Here is a tiny trained network, its code and every weight. The questions are about switching its units off for an input and a target symbol, where a switched-off unit gives its printed mean instead of its output.

import numpy as np


def w(rows, s, z=0):
    codes = np.array(rows[::2]) - 128.0
    scale = np.full(codes.shape[1], s)
    scale[-1] = z or s
    return codes * scale


def norm(h):
    return h / np.sqrt((h * h).mean(-1, keepdims=True) + 1e-5)


def f(y):
    return y / 2 * (1 + np.tanh(0.7978845608 * (y + 0.044715 * y**3)))


def softmax(a):
    e = np.exp(a - a.max(-1, keepdims=True))
    return e / e.sum(-1, keepdims=True)


def log_softmax(a):
    a = a - a.max(-1, keepdims=True)
    return a - np.log(np.exp(a).sum(-1, keepdims=True))


def net(x, mask):
    ids = ['ΔΘΠαβγζηλμξστφψω'.index(c) for c in x.split()]
    T = len(ids)
    res = E[ids] + P[:T]
    u = 0
    for l in range(2):
        r = norm(res)
        for j in range(3):
            rows = slice(4 * j, 4 * j + 4)
            q, k, v = (r @ M[l][rows].T for M in (Q, K, V))
            z = softmax(np.where(np.tri(T) > 0, q @ k.T / 4**0.5, -1e9)) @ v
            o = O[l][rows]
            res = res + np.where(mask[u + j], z, o[:, -1]) @ o[:, :-1]
        u += 3
        y = f(norm(res) @ A[l][:, :-1].T + A[l][:, -1])
        res = res + np.where(mask[u : u + 12], y, B[l][:, -1]) @ B[l][:, :-1]
        u += 12
    return log_softmax(norm(res)[-1] @ U[:, :-1].T + U[:, -1])


Q, K, V, O, A, B = {}, {}, {}, {}, {}, {}
E = w([
[177,168,100,164],'Δ',
[124,96,127,125],'Θ',
[134,103,132,119],'Π',
[133,108,140,121],'α',
[45,148,103,165],'β',
[135,134,91,111],'γ',
[255,165,99,106],'ζ',
[137,97,124,124],'η',
[125,91,151,145],'λ',
[149,134,87,112],'μ',
[128,95,160,145],'ξ',
[121,154,125,147],'σ',
[85,102,143,60],'τ',
[144,130,75,119],'φ',
[100,178,79,212],'ψ',
[45,135,156,137],'ω',
],0.0068)
P = w([
[131,252,100,75],'0',
[128,53,71,173],'1',
[141,52,86,169],'2',
[149,49,84,179],'3',
[116,99,50,153],'4',
[133,99,54,143],'5',
[122,108,64,147],'6',
],0.0023)
Q[0] = w([
[109,63,98,199],'L0H1',
[83,254,77,191],'L0H1',
[35,125,121,96],'L0H1',
[142,71,149,195],'L0H1',
[211,78,139,137],'L0H2',
[107,166,120,79],'L0H2',
[145,244,109,111],'L0H2',
[123,78,134,90],'L0H2',
[131,174,91,123],'L0H3',
[143,171,99,96],'L0H3',
[125,146,113,132],'L0H3',
[93,112,134,154],'L0H3',
],0.016)
K[0] = w([
[105,194,166,141],'L0H1',
[118,98,79,251],'L0H1',
[63,93,122,130],'L0H1',
[115,197,121,119],'L0H1',
[170,194,150,109],'L0H2',
[139,79,129,118],'L0H2',
[169,49,85,154],'L0H2',
[130,151,163,93],'L0H2',
[146,151,131,162],'L0H3',
[155,144,128,138],'L0H3',
[135,138,130,147],'L0H3',
[112,104,124,131],'L0H3',
],0.02)
V[0] = w([
[144,134,92,116],'L0H1',
[130,97,253,164],'L0H1',
[102,128,88,114],'L0H1',
[70,110,93,103],'L0H1',
[97,99,145,99],'L0H2',
[126,144,168,106],'L0H2',
[144,168,196,99],'L0H2',
[141,131,112,142],'L0H2',
[107,122,122,117],'L0H3',
[108,105,128,106],'L0H3',
[129,128,128,129],'L0H3',
[166,161,133,158],'L0H3',
],0.0044)
O[0] = w([
[169,137,163,136,161],'L0H1',
[31,174,2,54,1],'L0H1',
[128,104,167,163,155],'L0H1',
[63,97,169,169,124],'L0H1',
[92,79,105,119,84],'L0H2',
[134,147,133,67,114],'L0H2',
[178,198,166,20,120],'L0H2',
[145,145,138,152,144],'L0H2',
[123,145,137,128,127],'L0H3',
[123,118,136,181,119],'L0H3',
[128,127,128,132,129],'L0H3',
[129,140,113,49,136],'L0H3',
],0.0031,0.0022)
A[0] = w([
[128,127,127,127,131],'L0N1',
[152,123,51,99,14],'L0N2',
[139,58,84,169,36],'L0N3',
[147,125,48,93,46],'L0N4',
[124,115,127,119,8],'L0N5',
[96,132,104,88,44],'L0N6',
[59,126,168,174,128],'L0N7',
[130,130,131,132,88],'L0N8',
[58,93,129,56,64],'L0N9',
[53,36,254,84,83],'L0N10',
[191,85,105,19,43],'L0N11',
[157,118,80,114,19],'L0N12',
],0.0059,0.0016)
B[0] = w([
[128,126,128,129,130],'L0N1',
[114,27,15,244,140],'L0N2',
[185,44,251,170,250],'L0N3',
[121,19,2,253,153],'L0N4',
[118,175,98,175,69],'L0N5',
[154,169,57,144,80],'L0N6',
[69,114,32,21,170],'L0N7',
[126,145,125,128,110],'L0N8',
[152,179,14,92,121],'L0N9',
[195,26,12,47,219],'L0N10',
[61,98,118,32,190],'L0N11',
[106,67,66,202,125],'L0N12',
],0.0054,0.0014)
Q[1] = w([
[156,166,196,137],'L1H1',
[129,114,123,118],'L1H1',
[114,148,138,205],'L1H1',
[111,134,111,161],'L1H1',
[148,193,77,177],'L1H2',
[201,52,143,25],'L1H2',
[249,156,81,133],'L1H2',
[105,143,56,22],'L1H2',
[222,167,75,120],'L1H3',
[188,86,162,71],'L1H3',
[141,179,89,161],'L1H3',
[113,50,81,101],'L1H3',
],0.015)
K[1] = w([
[165,183,93,192],'L1H1',
[126,131,143,103],'L1H1',
[85,92,154,194],'L1H1',
[104,97,134,152],'L1H1',
[154,63,88,194],'L1H2',
[169,210,100,4],'L1H2',
[251,131,51,143],'L1H2',
[101,83,39,55],'L1H2',
[214,122,72,141],'L1H3',
[188,129,183,72],'L1H3',
[142,128,75,189],'L1H3',
[108,129,101,45],'L1H3',
],0.014)
V[1] = w([
[105,103,117,140],'L1H1',
[171,216,98,97],'L1H1',
[111,112,107,137],'L1H1',
[146,151,139,124],'L1H1',
[61,96,253,159],'L1H2',
[41,183,72,232],'L1H2',
[233,140,108,208],'L1H2',
[222,85,90,133],'L1H2',
[169,139,120,135],'L1H3',
[132,154,70,89],'L1H3',
[121,90,127,236],'L1H3',
[72,113,139,126],'L1H3',
],0.0062)
O[1] = w([
[145,92,146,119,117],'L1H1',
[99,239,122,111,119],'L1H1',
[142,110,150,114,115],'L1H1',
[111,165,120,132,138],'L1H1',
[81,90,240,101,123],'L1H2',
[138,138,178,247,96],'L1H2',
[255,132,145,103,252],'L1H2',
[203,82,92,116,174],'L1H2',
[94,158,125,113,154],'L1H3',
[133,88,148,96,100],'L1H3',
[168,233,141,101,127],'L1H3',
[171,98,128,150,92],'L1H3',
],0.0069,0.0023)
A[1] = w([
[100,166,154,251,48],'L1N1',
[103,187,83,120,160],'L1N2',
[120,111,169,70,116],'L1N3',
[29,123,131,184,2],'L1N4',
[128,128,128,128,127],'L1N5',
[135,129,121,135,122],'L1N6',
[55,148,222,162,92],'L1N7',
[77,114,50,183,42],'L1N8',
[120,118,81,153,108],'L1N9',
[23,85,151,167,143],'L1N10',
[124,137,124,103,113],'L1N11',
[183,181,145,196,115],'L1N12',
],0.011,0.004)
B[1] = w([
[21,18,164,149,185],'L1N1',
[180,60,190,157,161],'L1N2',
[140,77,182,187,185],'L1N3',
[170,15,60,121,147],'L1N4',
[128,128,128,128,127],'L1N5',
[132,137,124,118,129],'L1N6',
[250,127,33,235,237],'L1N7',
[118,248,80,197,191],'L1N8',
[108,158,83,119,153],'L1N9',
[64,189,179,51,239],'L1N10',
[143,99,127,150,122],'L1N11',
[43,245,196,79,255],'L1N12',
],0.014,0.0032)
U = w([
[151,252,198,79,185],'Δ',
[134,61,120,69,108],'Θ',
[80,110,158,81,154],'Π',
[61,113,155,62,140],'α',
[62,37,75,204,51],'β',
[158,97,172,168,70],'γ',
[244,159,98,41,61],'ζ',
[122,93,167,113,165],'η',
[125,192,64,180,213],'λ',
[157,100,167,126,129],'μ',
[127,170,75,167,228],'ξ',
[220,151,155,246,4],'σ',
[124,78,20,61,110],'τ',
[175,128,201,117,68],'φ',
[37,168,201,225,111],'ψ',
[28,177,70,67,215],'ω',
],0.011,0.002)

Each question gives the input, a string of symbols that net reads in full, and the target symbol t.
The units are the heads (4 rows each of Q, K, V and O) and the neurons (one row each of A and B). Each row of codes is followed by its name. A weight is (code - 128) times the scale printed after its matrix; where a second scale follows, it is the last column's (O, A, B and U).
mask holds one flag per unit, layer by layer, with each layer's heads first. A switched-off unit (its flag False) gives its mean, the last column of its rows in O or B, instead of its output. The means were averaged over made-up inputs and are rounded, as every weight is.
A unit's drop is (log p(t) with every unit on - log p(t) with that unit switched off) / (log p(t) with every unit on - log p(t) with every unit switched off).
The circuit of an input: a set's keep is (log p(t) with only the set's units on - log p(t) with every unit switched off) / (log p(t) with every unit on - log p(t) with every unit switched off). Starting from the 12 units with the biggest drops (on a tie, the unit counted first), units are removed one at a time, each time the one whose removal leaves the highest keep (on an exact tie, the one counted first), for as long as the keep stays at least 0.8.
circuit, biggest first: the units of the circuit, biggest drop first
k most important neurons: the k neurons with the biggest drops, biggest first
top k neurons in layer l: the k neurons of layer l with the biggest drops, biggest first
drop of u: that unit's drop, to one decimal
input ζ Δ Δ α λ, target ζ: circuit, biggest first	L1H2
input β φ Θ, target β: circuit, biggest first	L1H2; L1N4
input λ λ ψ ξ, target λ: circuit, biggest first	L0H1; L1N8; L1H2
input β μ μ α Π, target β: circuit, biggest first	L1H2; L1N4
input τ β η, target τ: circuit, biggest first	L0N10; L1H2
input λ Θ Π σ, target σ: circuit, biggest first	L1H2; L1N7; L0N10
input σ φ ψ μ Π, target σ: 2 most important neurons	L1N7; L0N10
input ψ γ μ, target ψ: 2 most important neurons	L1N1; L1N12
input σ γ λ ψ β α, target σ: 3 most important neurons	L1N7; L0N10; L1N3
input ω ψ ξ μ φ μ λ, target ω: circuit, biggest first	L1H2; L0N10
input β Δ γ ψ η ψ Θ, target β: 3 most important neurons	L1N7; L1N4; L1N1
input β Π Δ Δ ω, target ω: 2 most important neurons	L1N10; L0N10
input η ω λ β γ, target β: top 2 neurons in layer 0	L0N4; L0N2
input Δ λ ψ σ Δ φ λ, target Δ: 2 most important neurons	L1N12; L0N3
input ω η ψ λ, target ω: 2 most important neurons	L0N10; L1N10
input η γ γ μ β, target β: 4 most important neurons	L1N7; L1N4; L1N1; L0N7
input σ γ γ Δ η Δ λ, target σ: top 2 neurons in layer 0	L0N3; L0N10
input λ ζ σ Θ φ Π, target λ: top neuron in layer 0	L0N10
input α α Π ψ λ ξ φ, target ψ: drop of L1H2	0.5
input ζ Δ Δ ξ α, target ζ: drop of L1H2	0.8
input σ α α ζ ξ, target σ: drop of L1N7	0.7
input Δ α λ Θ, target Δ: drop of L1N12	0.1
input ω ζ Θ φ Θ, target ω: most important neuron	L1N10
input γ α Θ γ, target σ: top 2 neurons in layer 1	L1N7; L1N1
input ξ σ μ Δ ω, target ω: 2 most important neurons	L0N10; L1N10
